Below is a small trained network, with its code and all its weights. Each question gives an input and a class and asks what happens when units are switched off, that is, made to give their printed mean instead of their output.

import numpy as np


def w(rows, s, z=0):
    codes = np.array(rows[::2]) - 128.0
    scale = np.full(codes.shape[1], s)
    scale[-1] = z or s
    return codes * scale


def norm(h):
    return h / np.sqrt((h * h).mean(-1, keepdims=True) + 1e-5)


def f(y):
    return y / 2 * (1 + np.tanh(0.7978845608 * (y + 0.044715 * y**3)))


def log_softmax(a):
    a = a - a.max(-1, keepdims=True)
    return a - np.log(np.exp(a).sum(-1, keepdims=True))


def net(x, mask):
    res = np.array(x, float).reshape(1, 5) / 4 @ E
    u = 0
    for l in range(4):
        y = f(norm(res) @ A[l][:, :-1].T + A[l][:, -1])
        res = res + np.where(mask[u : u + 6], y, B[l][:, -1]) @ B[l][:, :-1]
        u += 6
    return log_softmax(norm(res)[-1] @ U[:, :-1].T + U[:, -1])


A, B = {}, {}
E = w([
[128,128,127,128],'x0',
[128,128,129,128],'x1',
[101,250,137,126],'x2',
[227,160,131,165],'x3',
[93,117,127,214],'x4',
],0.011)
A[0] = w([
[206,141,150,165,185],'0.n1',
[120,45,106,126,141],'0.n2',
[92,120,129,249,226],'0.n3',
[80,181,148,128,134],'0.n4',
[212,187,106,174,1],'0.n5',
[234,90,121,174,65],'0.n6',
],0.018,0.0047)
B[0] = w([
[187,115,126,157,201],'0.n1',
[150,169,228,130,200],'0.n2',
[96,107,81,207,248],'0.n3',
[79,156,78,95,190],'0.n4',
[98,172,250,109,187],'0.n5',
[148,74,12,120,206],'0.n6',
],0.02,0.011)
A[1] = w([
[69,144,110,173,6],'1.n1',
[91,19,159,134,5],'1.n2',
[75,127,130,250,178],'1.n3',
[129,204,95,189,90],'1.n4',
[92,143,4,102,96],'1.n5',
[151,75,173,101,133],'1.n6',
],0.016,0.0032)
B[1] = w([
[155,71,216,106,170],'1.n1',
[147,222,111,169,141],'1.n2',
[107,252,185,233,249],'1.n3',
[157,19,252,162,176],'1.n4',
[12,123,88,23,208],'1.n5',
[57,103,170,116,153],'1.n6',
],0.014,0.011)
A[2] = w([
[214,217,157,65,4],'2.n1',
[195,78,75,62,10],'2.n2',
[178,251,190,183,131],'2.n3',
[223,133,109,53,119],'2.n4',
[144,116,202,22,130],'2.n5',
[164,109,30,168,57],'2.n6',
],0.016,0.0031)
B[2] = w([
[118,25,88,47,154],'2.n1',
[45,112,248,138,160],'2.n2',
[219,180,163,89,249],'2.n3',
[5,142,165,114,164],'2.n4',
[223,100,95,75,202],'2.n5',
[145,77,54,171,162],'2.n6',
],0.023,0.011)
A[3] = w([
[21,147,117,142,3],'3.n1',
[178,82,121,69,96],'3.n2',
[170,124,3,181,45],'3.n3',
[57,78,144,143,63],'3.n4',
[149,119,63,166,51],'3.n5',
[50,138,93,62,139],'3.n6',
],0.025,0.0042)
B[3] = w([
[127,6,181,49,230],'3.n1',
[99,128,101,45,230],'3.n2',
[212,2,56,123,171],'3.n3',
[53,124,186,144,205],'3.n4',
[152,87,83,128,148],'3.n5',
[149,187,91,216,255],'3.n6',
],0.032,0.0099)
U = w([
[143,117,117,5,251],'0',
[31,49,197,133,174],'1',
[177,195,204,211,240],'2',
[197,43,58,198,13],'3',
[96,213,10,145,16],'4',
],0.018,0.0023)

Each question gives the input, the list of numbers given to net, and the class t.
The units are the neurons (one row each of A and B). Each row of codes is followed by its name. A weight is (code - 128) times the scale printed after its matrix; where a second scale follows, it is the last column's (A, B and U).
mask holds one flag per neuron, layer by layer. A switched-off neuron (its flag False) gives its mean, the last column of its row in B, instead of its output. The means were averaged over made-up inputs and are rounded, as every weight is.
A unit's drop is (log p(t) with every unit on - log p(t) with that unit switched off) / (log p(t) with every unit on - log p(t) with every unit switched off).
The circuit of an input: a set's keep is (log p(t) with only the set's units on - log p(t) with every unit switched off) / (log p(t) with every unit on - log p(t) with every unit switched off). Starting from the 12 units with the biggest drops (on a tie, the unit counted first), units are removed one at a time, each time the one whose removal leaves the highest keep (on an exact tie, the one counted first), for as long as the keep stays at least 0.8.
circuit, biggest first: the units of the circuit, biggest drop first
top k neurons: the k neurons with the biggest drops, biggest first
top k neurons in layer l: the k neurons of layer l with the biggest drops, biggest first
drop when u is switched off: that unit's drop, to one decimal
input [7,0,2,1,4], class 2: circuit, biggest first	(1.n3)
input [4,-5,4,-7,-3], class 4: top 2 neurons	(0.n3; 3.n6)
input [7,5,-7,-3,0], class 0: circuit, biggest first	(0.n3; 3.n2)
input [5,-3,-4,0,-2], class 0: top 4 neurons	(0.n2; 0.n3; 2.n5; 1.n6)
input [-1,8,8,-2,-2], class 4: circuit, biggest first	(3.n6; 0.n4)
input [-1,1,-1,1,-6], class 1: top 3 neurons	(1.n3; 0.n3; 0.n5)
input [1,-8,0,5,7], class 3: top 3 neurons in layer 0	(0.n6; 0.n2; 0.n3)
input [7,0,-4,6,-4], class 1: top 2 neurons	(0.n6; 2.n2)
input [0,-8,1,-1,-5], class 4: top 2 neurons	(0.n3; 0.n2)
input [-5,-3,2,-7,-2], class 4: top 2 neurons	(0.n3; 3.n6)
input [-7,4,-4,-8,0], class 0: top 3 neurons	(0.n3; 0.n2; 1.n3)
input [3,8,-4,5,-2], class 1: top 3 neurons	(0.n6; 2.n2; 0.n3)
input [6,7,-7,-1,-3], class 0: top 2 neurons	(0.n2; 0.n3)
input [-1,-4,-4,2,1], class 3: circuit, biggest first	(0.n6)
input [7,4,-8,6,-2], class 1: top 4 neurons	(2.n2; 0.n3; 0.n6; 2.n4)
input [-3,-6,6,-4,-1], class 4: top 3 neurons	(0.n3; 3.n6; 1.n3)
input [-2,1,-8,-3,-2], class 0: top 2 neurons	(0.n3; 1.n3)
input [-5,-5,0,3,-7], class 1: top 2 neurons	(1.n3; 0.n2)
input [-5,3,-4,6,0], class 1: top 3 neurons in layer 0	(0.n6; 0.n3; 0.n5)
input [7,-3,2,2,0], class 0: top 2 neurons	(0.n3; 0.n5)
input [-5,7,5,0,-6], class 4: top neuron in layer 0	(0.n2)
input [-5,-3,-4,1,4], class 3: top 2 neurons in layer 0	(0.n6; 0.n5)
input [-5,-5,3,5,1], class 2: drop when 0.n5 is switched off	4.6
input [-7,-3,-3,2,-5], class 1: drop when 2.n2 is switched off	1.0
input [0,-8,-7,-3,-4], class 0: drop when 0.n3 is switched off	3.5
input [-4,2,-6,-6,7], class 2: drop when 0.n4 is switched off	0.0
